Each row has a name. Each piece below is followed by the name of the row it came from, unless a question asks for something else. Each question is about the rows just above it. Places in a row count from 0.

[15, -5, 24, -26, -13, -44, -6, -7, 9, -2, 19, 20, 15, 1, 9, -4, -7, 17, -8, -17, 10, 49, -28, -25, 13, 5, -13, 3, -5, 2, 6, -10, -17, 11, -14, 3, 13, 37, 9, 8, 5, 5, -21, 12, -15, 15, -1, -35, -14, 45, 24, -25, -23, 7, -28] = Lur
[-8, 5, -19, -5, -10, -40, -11, 16, -6, -23, 23, 14, 44, 6, 21, 25, -38, 6, -2, -19, 6, 17, -5, -36, 12, -14, -8, -5, 25, 2, -18, -10, -20, 10, 18, 12, 4, 13, 17, -26, -16, -29, 3, 26, -13, 7, 5, -23, -9, 41, 39, -12, -17, -2, -17] = zakoz
[15, -6, 24, -26, -13, -44, -6, -6, 9, -2, 19, 19, 15, 2, 9, -4, -8, 17, -8, -16, 10, 49, -28, -25, 14, 5, -14, 3, -4, 3, 6, -10, -17, 11, -14, 3, 13, 36, 10, 8, 5, 5, -21, 12, -15, 15, -1, -35, -13, 45, 24, -25, -23, 7, -28] = Kigat
[15, -5, 24, -26, -13, -44, -6, -6, 9, -2, 19, 19, 15, 2, 9, -4, -8, 17, -9, -16, 10, 49, -28, -25, 14, 5, -14, 3, -4, 3, 6, -10, -17, 11, -14, 3, 13, 36, 10, 8, 5, 5, -21, 12, -15, 15, -1, -35, -13, 45, 24, -25, -23, 7, -27] = Deze
[14, 18, -19, -22, -8, -43, 2, -3, 18, -6, 2, 13, 32, 9, 17, -8, 2, -4, 5, -31, 23, 40, -17, -40, 7, 10, 13, -15, 4, -29, -1, -33, -26, 16, 12, 5, 7, 55, 9, -25, -18, -7, -6, 33, -26, 17, 0, -12, -24, 40, 48, -22, -18, 23, -23] = fatig
[14, 18, -19, -22, -8, -43, 2, -3, 18, -6, 2, 13, 32, 1, -4, 24, -21, -22, 5, -31, -25, 49, 10, -28, 7, 10, 13, -15, 4, -29, -1, -33, -26, 16, 12, 5, 7, 55, 9, -25, -18, -7, -6, 33, -26, 17, 0, -12, -24, 40, 48, -22, -18, 22, -23] = gezu
[7, -28, 10] is which row, read backwards? | gezu
which: [15, -5, 24, -26, -13, -44, -6, -6, 9, -2, 19, 19, 15, 2, 9, -4, -8, 17, -9, -16, 10, 49, -28, -25, 14, 5, -14, 3, -4, 3, 6, -10, -17, 11, -14, 3, 13, 36, 10, 8, 5, 5, -21, 12, -15, 15, -1, -35, -13, 45, 24, -25, -23, 7, -27] | Deze
which: [15, -6, 24, -26, -13, -44, -6, -6, 9, -2, 19, 19, 15, 2, 9, -4, -8, 17, -8, -16, 10, 49, -28, -25, 14, 5, -14, 3, -4, 3, 6, -10, -17, 11, -14, 3, 13, 36, 10, 8, 5, 5, -21, 12, -15, 15, -1, -35, -13, 45, 24, -25, -23, 7, -28] | Kigat

